Here is a tiny trained network, its code and every weight. The questions are about switching its units off for an input and a target symbol, where a switched-off unit gives its printed mean instead of its output.

import numpy as np


def w(rows, s, z=0):
    codes = np.array(rows[::2]) - 128.0
    scale = np.full(codes.shape[1], s)
    scale[-1] = z or s
    return codes * scale


def norm(h):
    return h / np.sqrt((h * h).mean(-1, keepdims=True) + 1e-5)


def f(y):
    return np.maximum(y, 0)


def softmax(a):
    e = np.exp(a - a.max(-1, keepdims=True))
    return e / e.sum(-1, keepdims=True)


def log_softmax(a):
    a = a - a.max(-1, keepdims=True)
    return a - np.log(np.exp(a).sum(-1, keepdims=True))


def net(x, mask):
    ids = ['ΘΛΦαβδεζημξπστψω'.index(c) for c in x.split()]
    T = len(ids)
    res = E[ids] + P[:T]
    q, k, v = (norm(res) @ M[0].T for M in (Q, K, V))
    z = softmax(np.where(np.tri(T) > 0, q @ k.T / 3**0.5, -1e9)) @ v
    res = res + np.where(mask[0], z, O[0][:, -1]) @ O[0][:, :-1]
    y = f(norm(res) @ A[0][:, :-1].T + A[0][:, -1])
    res = res + np.where(mask[1:9], y, B[0][:, -1]) @ B[0][:, :-1]
    return log_softmax(norm(res)[-1] @ U[:, :-1].T + U[:, -1])


Q, K, V, O, A, B = {}, {}, {}, {}, {}, {}
E = w([
[136,139,108,106,73,124,133,206],'Θ',
[196,131,146,97,77,131,161,105],'Λ',
[161,159,122,107,95,134,157,111],'Φ',
[155,160,120,95,97,121,156,124],'α',
[153,171,96,104,108,135,173,128],'β',
[125,167,105,133,73,156,139,118],'δ',
[100,189,97,99,110,149,115,96],'ε',
[157,127,156,128,90,190,151,99],'ζ',
[193,115,136,92,153,136,140,76],'η',
[146,166,36,137,151,122,128,148],'μ',
[174,136,116,98,85,162,129,179],'ξ',
[101,131,158,159,58,143,136,163],'π',
[164,107,106,99,147,63,100,106],'σ',
[98,93,147,140,103,120,137,215],'τ',
[90,173,187,5,91,157,92,109],'ψ',
[135,130,117,118,170,155,180,173],'ω',
],0.025)
P = w([
[170,232,187,1,236,180,177,204],'0',
[208,220,163,127,106,142,44,150],'1',
[104,92,90,14,134,103,105,134],'2',
[109,187,145,90,161,175,169,164],'3',
[221,208,138,160,113,132,64,115],'4',
[114,64,82,56,125,98,123,135],'5',
[98,172,147,112,144,154,185,134],'6',
[219,178,126,172,119,135,88,96],'7',
[116,38,76,97,122,96,144,118],'8',
[102,160,139,146,140,133,213,107],'9',
[190,141,133,172,117,144,72,97],'10',
],0.015)
Q[0] = w([
[108,87,143,180,193,88,42,131],'head 0',
[126,173,174,157,152,165,122,151],'head 0',
[5,89,155,92,204,139,172,126],'head 0',
],0.011)
K[0] = w([
[150,108,171,155,199,122,59,204],'head 0',
[108,143,145,151,108,154,146,139],'head 0',
[148,237,156,2,67,189,19,146],'head 0',
],0.0098)
V[0] = w([
[124,107,111,163,199,106,156,137],'head 0',
[57,100,155,128,55,118,194,181],'head 0',
[146,122,78,91,151,254,162,116],'head 0',
],0.0085)
O[0] = w([
[182,202,101,182,245,100,129,125,15],'head 0',
[129,156,134,79,106,94,154,254,118],'head 0',
[134,50,106,111,191,202,243,114,252],'head 0',
],0.0089,0.0047)
A[0] = w([
[211,78,184,101,161,68,102,108,80],'neuron 0',
[174,172,124,98,123,138,162,100,184],'neuron 1',
[117,129,111,90,161,78,169,177,5],'neuron 2',
[183,196,144,180,130,140,58,113,54],'neuron 3',
[88,85,168,45,126,163,126,145,98],'neuron 4',
[121,188,249,157,152,160,171,157,187],'neuron 5',
[134,139,154,140,151,86,52,84,133],'neuron 6',
[180,175,181,119,73,107,138,112,68],'neuron 7',
],0.014,0.0029)
B[0] = w([
[88,171,112,102,154,154,185,187,197],'neuron 0',
[91,158,150,166,91,150,86,180,246],'neuron 1',
[139,192,187,141,159,124,88,59,152],'neuron 2',
[112,62,182,127,243,70,142,149,179],'neuron 3',
[148,145,132,203,179,104,121,124,233],'neuron 4',
[100,231,41,138,135,68,207,120,194],'neuron 5',
[154,70,154,200,3,127,204,107,162],'neuron 6',
[117,35,92,114,129,101,84,80,210],'neuron 7',
],0.011)
U = w([
[102,221,116,127,178,133,181,175,151],'Θ',
[52,153,120,133,77,163,181,173,92],'Λ',
[162,176,158,195,37,158,154,95,79],'Φ',
[106,144,61,109,68,40,136,112,119],'α',
[196,113,103,150,137,169,76,154,185],'β',
[87,108,140,181,51,145,90,151,79],'δ',
[98,103,99,68,192,143,155,136,41],'ε',
[177,121,107,155,217,122,130,112,116],'ζ',
[153,154,110,127,148,4,108,214,25],'η',
[169,130,28,102,149,92,88,96,124],'μ',
[80,115,59,86,134,130,106,90,141],'ξ',
[124,67,176,171,159,59,127,102,138],'π',
[128,89,175,142,147,213,154,108,70],'σ',
[123,79,100,62,112,129,130,123,162],'τ',
[178,175,178,148,87,79,67,85,255],'ψ',
[77,121,182,89,111,170,78,139,201],'ω',
],0.014,0.0066)

Each question gives the input, a string of symbols that net reads in full, and the target symbol t.
The units are the heads (3 rows each of Q, K, V and O) and the neurons (one row each of A and B). Each row of codes is followed by its name. A weight is (code - 128) times the scale printed after its matrix; where a second scale follows, it is the last column's (O, A, B and U).
mask holds one flag per unit, heads first, then neurons. A switched-off unit (its flag False) gives its mean, the last column of its rows in O or B, instead of its output. The means were averaged over made-up inputs and are rounded, as every weight is.
A unit's drop is (log p(t) with every unit on - log p(t) with that unit switched off) / (log p(t) with every unit on - log p(t) with every unit switched off).
The circuit of an input: a set's keep is (log p(t) with only the set's units on - log p(t) with every unit switched off) / (log p(t) with every unit on - log p(t) with every unit switched off). Starting from all 9 units, units are removed one at a time, each time the one whose removal leaves the highest keep (on an exact tie, the one counted first), for as long as the keep stays at least 0.8.
units of the circuit, in order: the units of the circuit, biggest drop first
most important unit: the unit with the biggest drop
k most important neurons: the k neurons with the biggest drops, biggest first
input Λ ζ δ Θ δ Λ τ σ ε η, target Θ: units of the circuit, in order	[neuron 7; neuron 1]
input σ σ σ σ Λ Λ δ Λ Θ, target η: 2 most important neurons	[neuron 7; neuron 6]
input τ μ ζ τ τ, target η: units of the circuit, in order	[head 0]
input Λ α ε δ σ σ ψ σ Θ Λ Λ, target τ: units of the circuit, in order	[neuron 7; neuron 4]
input τ Λ μ Λ η σ δ Λ, target π: units of the circuit, in order	[neuron 3; head 0]
input Λ Λ σ, target α: 4 most important neurons	[neuron 6; neuron 0; neuron 3; neuron 7]
input δ Λ ε σ Λ β, target Θ: 2 most important neurons	[neuron 7; neuron 6]
input α Λ ξ, target β: units of the circuit, in order	[neuron 4; neuron 5; neuron 3]
input Φ δ Λ ξ π, target α: units of the circuit, in order	[neuron 5; neuron 7]
input Λ π Λ τ σ Λ τ ε, target η: units of the circuit, in order	[head 0; neuron 3]
input ξ σ δ ξ ξ π δ σ δ δ δ, target δ: 3 most important neurons	[neuron 5; neuron 0; neuron 7]
input δ π δ δ ζ σ ε μ, target π: units of the circuit, in order	[neuron 3; head 0; neuron 6]
input τ δ β Λ σ α, target ψ: 4 most important neurons	[neuron 2; neuron 0; neuron 5; neuron 3]
input Λ ζ Λ τ Λ τ σ τ β σ, target Λ: units of the circuit, in order	[neuron 0; head 0; neuron 6; neuron 4]
input τ ω τ τ ζ ε Λ τ τ, target π: 2 most important neurons	[neuron 1; neuron 0]
input π Λ Λ Λ ω ψ Λ α ξ ζ μ, target β: units of the circuit, in order	[neuron 5]
input η ξ Λ μ σ π ζ η τ, target π: 4 most important neurons	[neuron 1; neuron 4; neuron 0; neuron 5]
input Λ σ α, target ψ: units of the circuit, in order	[neuron 2; neuron 4; neuron 5; neuron 3]
input δ Λ ξ Λ π β, target Θ: 3 most important neurons	[neuron 7; neuron 2; neuron 6]
input π Λ Λ δ σ ε α τ η, target ε: most important unit	neuron 0
input σ Λ σ ψ ψ Φ Λ δ, target δ: 2 most important neurons	[neuron 1; neuron 4]
input σ Λ ε Λ Λ Λ μ Λ, target ζ: 2 most important neurons	[neuron 3; neuron 7]
